Here is a tiny trained network, its code and every weight. The questions are about switching its units off for an input and a target symbol, where a switched-off unit gives its printed mean instead of its output.

import numpy as np


def w(rows, s, z=0):
    codes = np.array(rows[::2]) - 128.0
    scale = np.full(codes.shape[1], s)
    scale[-1] = z or s
    return codes * scale


def softmax(a):
    e = np.exp(a - a.max(-1, keepdims=True))
    return e / e.sum(-1, keepdims=True)


def log_softmax(a):
    a = a - a.max(-1, keepdims=True)
    return a - np.log(np.exp(a).sum(-1, keepdims=True))


def net(x, mask):
    ids = ['ΠΣαβδλτω'.index(c) for c in x.split()]
    T = len(ids)
    res = E[ids] + P[:T]
    u = 0
    for l in range(3):
        r = res
        for j in range(2):
            rows = slice(4 * j, 4 * j + 4)
            q, k, v = (r @ M[l][rows].T for M in (Q, K, V))
            z = softmax(np.where(np.tri(T) > 0, q @ k.T / 4**0.5, -1e9)) @ v
            o = O[l][rows]
            res = res + np.where(mask[u + j], z, o[:, -1]) @ o[:, :-1]
        u += 2
    return log_softmax(res[-1] @ U[:, :-1].T + U[:, -1])


Q, K, V, O = {}, {}, {}, {}
E = w([
[204,178,192],'Π',
[108,230,130],'Σ',
[165,164,171],'α',
[72,85,126],'β',
[53,63,96],'δ',
[76,11,132],'λ',
[182,170,137],'τ',
[93,133,19],'ω',
],0.011)
P = w([
[62,183,235],'0',
[95,101,173],'1',
[114,102,149],'2',
[153,102,120],'3',
[189,93,88],'4',
[219,96,71],'5',
[254,94,40],'6',
],0.0078)
Q[0] = w([
[186,139,136],'L0H0',
[131,140,113],'L0H0',
[71,96,121],'L0H0',
[85,121,122],'L0H0',
[158,213,240],'L0H1',
[103,255,152],'L0H1',
[137,40,24],'L0H1',
[49,44,175],'L0H1',
],0.015)
K[0] = w([
[236,162,106],'L0H0',
[140,104,120],'L0H0',
[101,112,130],'L0H0',
[87,95,163],'L0H0',
[69,167,204],'L0H1',
[52,107,211],'L0H1',
[250,89,32],'L0H1',
[103,147,19],'L0H1',
],0.015)
V[0] = w([
[130,129,125],'L0H0',
[164,94,192],'L0H0',
[82,39,164],'L0H0',
[146,97,162],'L0H0',
[58,116,69],'L0H1',
[188,158,191],'L0H1',
[97,207,70],'L0H1',
[121,255,77],'L0H1',
],0.0071)
O[0] = w([
[127,128,129,127],'L0H0',
[143,152,102,108],'L0H0',
[164,114,99,179],'L0H0',
[148,151,81,122],'L0H0',
[105,49,114,249],'L0H1',
[139,205,141,4],'L0H1',
[50,93,100,191],'L0H1',
[2,138,81,151],'L0H1',
],0.0088,0.0028)
Q[1] = w([
[140,139,120],'L1H0',
[139,101,146],'L1H0',
[149,160,130],'L1H0',
[191,124,134],'L1H0',
[205,250,233],'L1H1',
[188,198,198],'L1H1',
[146,115,108],'L1H1',
[101,110,85],'L1H1',
],0.015)
K[1] = w([
[129,114,120],'L1H0',
[108,129,184],'L1H0',
[99,116,86],'L1H0',
[72,98,135],'L1H0',
[47,123,247],'L1H1',
[67,143,242],'L1H1',
[165,154,127],'L1H1',
[154,136,73],'L1H1',
],0.011)
V[1] = w([
[77,82,118],'L1H0',
[163,53,13],'L1H0',
[169,74,27],'L1H0',
[179,99,64],'L1H0',
[236,119,203],'L1H1',
[3,187,80],'L1H1',
[101,231,104],'L1H1',
[172,37,133],'L1H1',
],0.0066)
O[1] = w([
[87,156,153,177],'L1H0',
[66,67,212,147],'L1H0',
[83,67,189,134],'L1H0',
[110,35,195,115],'L1H0',
[254,143,179,2],'L1H1',
[22,169,85,206],'L1H1',
[85,209,147,78],'L1H1',
[173,35,129,169],'L1H1',
],0.0062,0.0064)
Q[2] = w([
[101,141,134],'L2H0',
[140,82,64],'L2H0',
[93,248,157],'L2H0',
[230,34,81],'L2H0',
[149,82,100],'L2H1',
[193,134,158],'L2H1',
[141,175,208],'L2H1',
[89,128,129],'L2H1',
],0.012)
K[2] = w([
[119,144,93],'L2H0',
[227,129,157],'L2H0',
[7,126,43],'L2H0',
[194,66,190],'L2H0',
[130,93,50],'L2H1',
[254,143,163],'L2H1',
[207,194,223],'L2H1',
[79,123,123],'L2H1',
],0.0089)
V[2] = w([
[103,145,198],'L2H0',
[179,120,92],'L2H0',
[97,129,169],'L2H0',
[226,180,151],'L2H0',
[179,198,108],'L2H1',
[131,108,111],'L2H1',
[90,2,131],'L2H1',
[133,181,156],'L2H1',
],0.0069)
O[2] = w([
[194,51,84,115],'L2H0',
[81,124,255,111],'L2H0',
[185,100,60,132],'L2H0',
[56,20,247,48],'L2H0',
[39,120,189,9],'L2H1',
[123,158,113,152],'L2H1',
[249,216,12,253],'L2H1',
[75,51,235,58],'L2H1',
],0.0032,0.0055)
U = w([
[153,113,123,1],'Π',
[65,92,184,32],'Σ',
[112,117,147,19],'α',
[121,129,143,105],'β',
[241,208,66,250],'δ',
[213,41,142,200],'λ',
[156,104,127,77],'τ',
[4,1,47,230],'ω',
],0.0041,0.0014)

Each question gives the input, a string of symbols that net reads in full, and the target symbol t.
The units are the heads (4 rows each of Q, K, V and O). Each row of codes is followed by its name. A weight is (code - 128) times the scale printed after its matrix; where a second scale follows, it is the last column's (O and U).
mask holds one flag per head, layer by layer. A switched-off head (its flag False) gives its mean, the last column of its rows in O, instead of its output. The means were averaged over made-up inputs and are rounded, as every weight is.
A unit's drop is (log p(t) with every unit on - log p(t) with that unit switched off) / (log p(t) with every unit on - log p(t) with every unit switched off).
The circuit of an input: a set's keep is (log p(t) with only the set's units on - log p(t) with every unit switched off) / (log p(t) with every unit on - log p(t) with every unit switched off). Starting from all 6 units, units are removed one at a time, each time the one whose removal leaves the highest keep (on an exact tie, the one counted first), for as long as the keep stays at least 0.8.
units of the circuit, in order: the units of the circuit, biggest drop first
unit that matters most: the unit with the biggest drop
which heads matter: for each layer, one digit per head in row order, 1 if its drop is at least 0.15 and else 0, layers parted by /
drop when u is switched off: that unit's drop, to one decimal
input Π ω ω τ, target Σ: units of the circuit, in order	[L2H1, L0H1, L1H0, L1H1]
input δ λ β, target λ: units of the circuit, in order	[L0H1, L1H1]
input ω ω Π, target δ: unit that matters most	L2H0
input λ ω λ ω Π, target λ: units of the circuit, in order	[L0H1, L1H1, L2H0]
input τ α β λ β, target λ: units of the circuit, in order	[L1H1, L0H1]
input Σ α Π, target ω: units of the circuit, in order	[L2H1, L0H1, L1H1]
input ω β Σ, target δ: units of the circuit, in order	[L2H0, L0H1, L2H1]
input λ Π Σ ω ω α, target λ: which heads matter	01 / 01 / 00
input ω ω β α τ, target δ: units of the circuit, in order	[L0H1, L2H0, L1H1, L0H0]
input Π Π Σ, target Σ: which heads matter	01 / 01 / 11
input λ α Σ λ ω Π, target λ: units of the circuit, in order	[L0H1, L1H1, L1H0]
input Σ ω α, target ω: units of the circuit, in order	[L0H1, L2H1, L1H1]
input Π λ ω ω ω λ τ, target Σ: units of the circuit, in order	[L0H1, L2H1, L1H0, L1H1]
input ω ω α, target δ: unit that matters most	L2H0
input λ δ Π τ τ, target λ: which heads matter	01 / 01 / 10
input ω λ Π, target δ: drop when L1H1 is switched off	0.5
input ω ω λ τ Σ, target δ: drop when L1H1 is switched off	0.4
input λ δ ω Π τ Σ, target λ: drop when L2H0 is switched off	0.1
